Below is a small trained network, with its code and all its weights. Each question gives an input and a class and asks what happens when units are switched off, that is, made to give their printed mean instead of their output.

import numpy as np


def w(rows, s, z=0):
    codes = np.array(rows[::2]) - 128.0
    scale = np.full(codes.shape[1], s)
    scale[-1] = z or s
    return codes * scale


def norm(h):
    return h / np.sqrt((h * h).mean(-1, keepdims=True) + 1e-5)


def f(y):
    return y / 2 * (1 + np.tanh(0.7978845608 * (y + 0.044715 * y**3)))


def log_softmax(a):
    a = a - a.max(-1, keepdims=True)
    return a - np.log(np.exp(a).sum(-1, keepdims=True))


def net(x, mask):
    res = np.array(x, float).reshape(1, 2) / 4 @ E
    u = 0
    for l in range(3):
        y = f(norm(res) @ A[l][:, :-1].T + A[l][:, -1])
        res = res + np.where(mask[u : u + 3], y, B[l][:, -1]) @ B[l][:, :-1]
        u += 3
    return log_softmax(norm(res)[-1] @ U[:, :-1].T + U[:, -1])


A, B = {}, {}
E = w([
[183,3,114,95,21,201,166],'x0',
[132,89,12,61,144,154,95],'x1',
],0.0038)
A[0] = w([
[205,97,250,235,140,99,182,47],'0.n1',
[135,111,220,245,104,119,156,6],'0.n2',
[206,47,221,59,80,178,254,143],'0.n3',
],0.0047,0.0013)
B[0] = w([
[173,89,88,183,141,179,161,227],'0.n1',
[209,81,1,127,118,178,211,201],'0.n2',
[55,223,168,108,168,93,119,253],'0.n3',
],0.0058,0.0048)
A[1] = w([
[188,30,43,76,241,69,91,255],'1.n1',
[45,211,253,30,175,110,126,241],'1.n2',
[82,72,27,57,146,147,79,141],'1.n3',
],0.0041,0.00099)
B[1] = w([
[211,93,194,163,91,188,206,210],'1.n1',
[140,82,123,161,78,136,4,254],'1.n2',
[190,156,138,155,170,73,196,202],'1.n3',
],0.0049,0.0034)
A[2] = w([
[3,195,158,115,119,194,98,171],'2.n1',
[111,101,154,23,60,179,159,67],'2.n2',
[195,141,98,53,182,129,89,4],'2.n3',
],0.005,0.0015)
B[2] = w([
[59,198,146,134,143,119,1,253],'2.n1',
[28,244,164,56,133,120,106,169],'2.n2',
[119,106,112,180,158,203,195,125],'2.n3',
],0.0049,0.0015)
U = w([
[184,119,93,118,133,138,255,199],'0',
[79,199,164,61,81,46,67,252],'1',
[194,84,115,177,65,140,75,3],'2',
],0.0049,0.0019)

Each question gives the input, the list of numbers given to net, and the class t.
The units are the neurons (one row each of A and B). Each row of codes is followed by its name. A weight is (code - 128) times the scale printed after its matrix; where a second scale follows, it is the last column's (A, B and U).
mask holds one flag per neuron, layer by layer. A switched-off neuron (its flag False) gives its mean, the last column of its row in B, instead of its output. The means were averaged over made-up inputs and are rounded, as every weight is.
A unit's drop is (log p(t) with every unit on - log p(t) with that unit switched off) / (log p(t) with every unit on - log p(t) with every unit switched off).
The circuit of an input: a set's keep is (log p(t) with only the set's units on - log p(t) with every unit switched off) / (log p(t) with every unit on - log p(t) with every unit switched off). Starting from all 9 units, units are removed one at a time, each time the one whose removal leaves the highest keep (on an exact tie, the one counted first), for as long as the keep stays at least 0.8.
units of the circuit, in order: the units of the circuit, biggest drop first
k most important neurons: the k neurons with the biggest drops, biggest first
top k neurons in layer l: the k neurons of layer l with the biggest drops, biggest first
drop when u is switched off: that unit's drop, to one decimal
input [8,7], class 1: 4 most important neurons	2.n2, 0.n1, 0.n2, 0.n3
input [8,-7], class 1: top 2 neurons in layer 1	1.n3, 1.n1
input [4,-2], class 1: units of the circuit, in order	0.n3
input [-2,2], class 2: 2 most important neurons	0.n2, 0.n1
input [7,-5], class 1: units of the circuit, in order	0.n3, 1.n1
input [-5,-8], class 0: 3 most important neurons	0.n3, 0.n2, 1.n2
input [5,4], class 1: 2 most important neurons	0.n1, 0.n2
input [7,1], class 1: drop when 0.n3 is switched off	0.0
input [7,2], class 1: drop when 0.n3 is switched off	0.1
input [8,-2], class 1: drop when 0.n3 is switched off	0.2
